Below are the code and all the weights of a small trained network. Each question names an input and a target symbol and asks about switching units off, where a switched-off unit gives its printed mean instead of its output.

import numpy as np


def w(rows, s, z=0):
    codes = np.array(rows[::2]) - 128.0
    scale = np.full(codes.shape[1], s)
    scale[-1] = z or s
    return codes * scale


def norm(h):
    return h / np.sqrt((h * h).mean(-1, keepdims=True) + 1e-5)


def f(y):
    return np.maximum(y, 0)


def softmax(a):
    e = np.exp(a - a.max(-1, keepdims=True))
    return e / e.sum(-1, keepdims=True)


def log_softmax(a):
    a = a - a.max(-1, keepdims=True)
    return a - np.log(np.exp(a).sum(-1, keepdims=True))


def net(x, mask):
    ids = ['βγεθλμστφψ'.index(c) for c in x.split()]
    T = len(ids)
    res = E[ids] + P[:T]
    u = 0
    for l in range(2):
        q, k, v = (norm(res) @ M[l].T for M in (Q, K, V))
        z = softmax(np.where(np.tri(T) > 0, q @ k.T / 2**0.5, -1e9)) @ v
        res = res + np.where(mask[u], z, O[l][:, -1]) @ O[l][:, :-1]
        u += 1
        y = f(norm(res) @ A[l][:, :-1].T + A[l][:, -1])
        res = res + np.where(mask[u : u + 4], y, B[l][:, -1]) @ B[l][:, :-1]
        u += 4
    return log_softmax(norm(res)[-1] @ U[:, :-1].T + U[:, -1])


Q, K, V, O, A, B = {}, {}, {}, {}, {}, {}
E = w([
[108,155,182,115,180,109],'β',
[125,194,160,167,149,108],'γ',
[136,186,151,74,253,124],'ε',
[188,198,73,168,180,181],'θ',
[146,145,154,243,95,88],'λ',
[104,170,124,65,188,126],'μ',
[116,150,147,182,212,40],'σ',
[134,251,200,87,96,106],'τ',
[229,98,177,115,200,20],'φ',
[206,90,128,75,9,173],'ψ',
],0.0055)
P = w([
[58,34,147,108,76,180],'0',
[199,150,4,147,155,169],'1',
[197,155,24,154,140,149],'2',
[168,186,53,184,127,94],'3',
[175,176,107,158,116,113],'4',
[196,183,114,178,116,131],'5',
[197,198,116,171,131,128],'6',
],0.004)
Q[0] = w([
[131,72,162,75,103,141],'0.h0',
[2,110,81,145,130,124],'0.h0',
],0.0079)
K[0] = w([
[90,129,111,195,230,249],'0.h0',
[215,180,1,130,183,156],'0.h0',
],0.0048)
V[0] = w([
[22,114,72,220,208,74],'0.h0',
[81,254,192,127,81,192],'0.h0',
],0.0053)
O[0] = w([
[93,157,169,255,179,238,214],'0.h0',
[20,171,10,192,142,65,254],'0.h0',
],0.0064,0.0014)
A[0] = w([
[97,101,130,151,88,176,168],'0.n0',
[226,151,255,94,131,169,156],'0.n1',
[173,106,66,177,139,92,206],'0.n2',
[118,191,103,146,12,148,253],'0.n3',
],0.0058,0.0014)
B[0] = w([
[213,72,149,84,85,140,157],'0.n0',
[158,253,111,169,133,88,217],'0.n1',
[120,186,137,78,85,168,254],'0.n2',
[114,88,47,78,174,127,233],'0.n3',
],0.0055,0.0036)
Q[1] = w([
[254,244,16,82,148,127],'1.h0',
[121,35,152,140,54,156],'1.h0',
],0.0053)
K[1] = w([
[46,4,183,136,121,184],'1.h0',
[179,253,143,129,169,81],'1.h0',
],0.0063)
V[1] = w([
[170,80,2,138,37,195],'1.h0',
[155,182,80,60,181,216],'1.h0',
],0.0055)
O[1] = w([
[170,247,93,111,38,219,253],'1.h0',
[163,215,51,2,254,242,251],'1.h0',
],0.0069,0.0011)
A[1] = w([
[175,200,79,90,119,253,250],'1.n0',
[175,103,82,58,140,170,139],'1.n1',
[158,218,148,102,145,114,147],'1.n2',
[181,63,240,93,136,144,180],'1.n3',
],0.0056,0.0019)
B[1] = w([
[85,88,216,123,108,106,255],'1.n0',
[117,50,198,138,100,92,167],'1.n1',
[116,158,137,141,106,85,197],'1.n2',
[211,206,2,158,169,107,140],'1.n3',
],0.0077)
U = w([
[116,32,137,189,133,62,90],'β',
[6,155,116,156,113,168,76],'γ',
[121,91,122,59,235,147,133],'ε',
[149,162,108,83,142,241,253],'θ',
[133,126,174,204,53,174,105],'λ',
[56,103,241,79,155,120,81],'μ',
[163,141,175,197,199,197,166],'σ',
[76,168,44,62,128,78,85],'τ',
[254,186,136,119,148,76,117],'φ',
[175,84,155,48,53,74,200],'ψ',
],0.008,0.0036)

Each question gives the input, a string of symbols that net reads in full, and the target symbol t.
The units are the heads (2 rows each of Q, K, V and O) and the neurons (one row each of A and B). Each row of codes is followed by its name. A weight is (code - 128) times the scale printed after its matrix; where a second scale follows, it is the last column's (O, A, B and U).
mask holds one flag per unit, layer by layer, with each layer's heads first. A switched-off unit (its flag False) gives its mean, the last column of its rows in O or B, instead of its output. The means were averaged over made-up inputs and are rounded, as every weight is.
A unit's drop is (log p(t) with every unit on - log p(t) with that unit switched off) / (log p(t) with every unit on - log p(t) with every unit switched off).
The circuit of an input: a set's keep is (log p(t) with only the set's units on - log p(t) with every unit switched off) / (log p(t) with every unit on - log p(t) with every unit switched off). Starting from all 10 units, units are removed one at a time, each time the one whose removal leaves the highest keep (on an exact tie, the one counted first), for as long as the keep stays at least 0.8.
units of the circuit, in order: the units of the circuit, biggest drop first
top k neurons: the k neurons with the biggest drops, biggest first
top k neurons in layer l: the k neurons of layer l with the biggest drops, biggest first
drop of u: that unit's drop, to one decimal
input γ σ ε β ε τ, target τ: units of the circuit, in order : (0.h0 0.n3)
input β γ θ σ λ β τ, target β: units of the circuit, in order : (1.h0 0.n2)
input σ γ ε λ β γ, target σ: units of the circuit, in order : (0.h0 1.h0)
input θ φ σ, target θ: units of the circuit, in order : (1.h0)
input μ ε ψ μ γ γ θ, target μ: top 2 neurons in layer 1 : (1.n0 1.n1)
input γ θ ε λ θ, target γ: units of the circuit, in order : (0.h0 1.n0)
input μ φ τ μ θ γ, target μ: units of the circuit, in order : (1.n0 1.h0 0.n1 1.n1)
input ε β μ ε θ τ γ, target ε: top 2 neurons in layer 0 : (0.n3 0.n1)
input β θ φ β τ θ, target β: top 2 neurons in layer 0 : (0.n3 0.n2)
input ε μ β ε λ ψ σ, target ε: top 2 neurons in layer 0 : (0.n1 0.n2)
input σ τ β θ γ, target σ: top 2 neurons : (0.n2 1.n1)
input θ φ ψ ε μ, target θ: top 2 neurons : (0.n1 0.n0)
input β β γ ε σ λ, target β: top 3 neurons : (0.n3 0.n2 0.n0)
input ψ γ τ, target ψ: units of the circuit, in order : (0.h0)
input θ β φ λ σ φ β, target θ: top 2 neurons : (0.n1 0.n0)
input μ ψ σ, target ψ: top 2 neurons in layer 0 : (0.n1 0.n2)
input σ β θ τ β, target σ: top 2 neurons in layer 0 : (0.n2 0.n3)
input τ θ μ γ, target τ: drop of 0.h0 : 1.2
input ψ θ ε, target ψ: drop of 1.n0 : 0.0
input τ ε β, target τ: units of the circuit, in order : (0.h0)
input φ ε φ ψ γ, target φ: drop of 0.h0 : 2.0
input β ε σ ψ β, target β: drop of 0.n3 : 0.3
